Below is a small trained network, with its code and all its weights. Each question gives an input and a class and asks what happens when units are switched off, that is, made to give their printed mean instead of their output.

import numpy as np


def w(rows, s, z=0):
    codes = np.array(rows[::2]) - 128.0
    scale = np.full(codes.shape[1], s)
    scale[-1] = z or s
    return codes * scale


def f(y):
    return np.maximum(y, 0)


def log_softmax(a):
    a = a - a.max(-1, keepdims=True)
    return a - np.log(np.exp(a).sum(-1, keepdims=True))


def net(x, mask):
    res = np.array(x, float).reshape(1, 5) / 4 @ E
    y = f(res @ A[0][:, :-1].T + A[0][:, -1])
    res = res + np.where(mask, y, B[0][:, -1]) @ B[0][:, :-1]
    return log_softmax(res[-1] @ U[:, :-1].T + U[:, -1])


A, B = {}, {}
E = w([
[51,227,110,5,85,62,134,151,152,61,63],'x0',
[83,149,197,143,163,150,104,102,47,8,51],'x1',
[214,152,155,51,92,86,193,204,197,115,113],'x2',
[52,32,255,153,107,65,190,192,176,67,196],'x3',
[145,59,137,121,110,142,157,113,125,133,23],'x4',
],0.005)
A[0] = w([
[98,175,110,120,134,131,110,113,98,99,34,213],'neuron 0',
[227,140,142,129,137,132,133,130,131,127,101,186],'neuron 1',
[34,78,132,124,116,114,134,133,147,132,178,169],'neuron 2',
[122,138,130,117,130,130,128,127,123,121,109,208],'neuron 3',
[162,83,83,207,138,145,116,124,114,190,161,148],'neuron 4',
[109,144,179,40,124,107,135,160,151,59,68,136],'neuron 5',
[116,241,111,29,118,107,132,136,145,104,134,252],'neuron 6',
[107,128,103,150,131,149,116,98,90,127,10,129],'neuron 7',
[86,91,214,219,149,138,127,122,98,45,180,162],'neuron 8',
[159,36,164,111,113,109,155,152,182,154,164,169],'neuron 9',
[139,203,62,127,125,132,119,114,124,181,192,179],'neuron 10',
],0.013,0.0017)
B[0] = w([
[105,54,72,114,119,136,149,111,107,72,61,202],'neuron 0',
[153,159,155,125,117,193,155,158,103,126,89,179],'neuron 1',
[93,96,107,140,148,44,86,93,145,116,175,195],'neuron 2',
[119,123,116,125,114,130,138,117,130,118,118,151],'neuron 3',
[136,157,136,152,113,176,134,49,131,207,156,212],'neuron 4',
[105,218,102,143,104,110,193,53,128,121,114,228],'neuron 5',
[130,249,53,125,150,111,120,175,175,91,119,247],'neuron 6',
[97,37,105,130,136,159,101,108,77,78,85,189],'neuron 7',
[131,156,225,156,86,80,64,156,48,72,161,254],'neuron 8',
[143,40,164,79,143,99,184,185,159,163,129,214],'neuron 9',
[147,145,92,140,172,164,44,167,156,150,149,217],'neuron 10',
],0.019,0.011)
U = w([
[154,208,48,116,221,152,25,225,204,115,136,8],'0',
[175,132,140,202,132,218,101,5,130,240,169,230],'1',
[213,81,190,52,119,183,229,210,159,184,97,184],'2',
[131,134,250,196,73,67,35,161,54,90,197,111],'3',
[98,240,97,113,71,80,253,52,165,96,99,2],'4',
[93,20,142,74,159,42,160,131,207,176,183,91],'5',
[79,21,83,114,117,172,121,69,58,52,33,240],'6',
],0.005,0.00049)

Each question gives the input, the list of numbers given to net, and the class t.
The units are the neurons (one row each of A and B). Each row of codes is followed by its name. A weight is (code - 128) times the scale printed after its matrix; where a second scale follows, it is the last column's (A, B and U).
mask holds one flag per neuron, in row order. A switched-off neuron (its flag False) gives its mean, the last column of its row in B, instead of its output. The means were averaged over made-up inputs and are rounded, as every weight is.
A unit's drop is (log p(t) with every unit on - log p(t) with that unit switched off) / (log p(t) with every unit on - log p(t) with every unit switched off).
The circuit of an input: a set's keep is (log p(t) with only the set's units on - log p(t) with every unit switched off) / (log p(t) with every unit on - log p(t) with every unit switched off). Starting from all 11 units, units are removed one at a time, each time the one whose removal leaves the highest keep (on an exact tie, the one counted first), for as long as the keep stays at least 0.8.
circuit, biggest first: the units of the circuit, biggest drop first
most important unit: the unit with the biggest drop
k most important neurons: the k neurons with the biggest drops, biggest first
drop when u is switched off: that unit's drop, to one decimal
input [-8,2,-3,-2,3], class 1: circuit, biggest first : neuron 4
input [7,-5,-2,4,-4], class 0: 3 most important neurons : neuron 6; neuron 4; neuron 0
input [-7,-7,2,3,-1], class 5: 3 most important neurons : neuron 9; neuron 2; neuron 5
input [-6,-3,5,-4,4], class 1: 2 most important neurons : neuron 4; neuron 0
input [-6,-7,1,8,-3], class 5: 2 most important neurons : neuron 9; neuron 2
input [0,-1,-1,-1,0], class 1: circuit, biggest first : neuron 6; neuron 8
input [1,-4,-1,0,6], class 2: 2 most important neurons : neuron 8; neuron 2
input [-6,5,6,-8,-3], class 1: circuit, biggest first : neuron 6; neuron 4
input [3,6,0,3,-7], class 4: 2 most important neurons : neuron 5; neuron 6
input [2,-2,-7,-3,0], class 6: 2 most important neurons : neuron 6; neuron 7
input [0,6,7,-6,7], class 6: 2 most important neurons : neuron 7; neuron 0
input [4,0,3,6,-8], class 4: 2 most important neurons : neuron 5; neuron 10
input [2,8,-3,-1,-8], class 6: 2 most important neurons : neuron 0; neuron 7
input [8,0,-8,2,4], class 6: circuit, biggest first : neuron 0
input [-1,-2,-1,1,1], class 5: 4 most important neurons : neuron 8; neuron 6; neuron 5; neuron 1
input [-2,-8,0,1,3], class 5: 2 most important neurons : neuron 9; neuron 5
input [0,-6,-2,3,-6], class 5: drop when neuron 8 is switched off : 0.3
input [4,4,-7,-7,-6], class 6: drop when neuron 0 is switched off : 2.6
input [4,-8,-7,3,6], class 5: drop when neuron 10 is switched off : 0.0
input [-5,-7,8,0,-4], class 2: most important unit : neuron 9
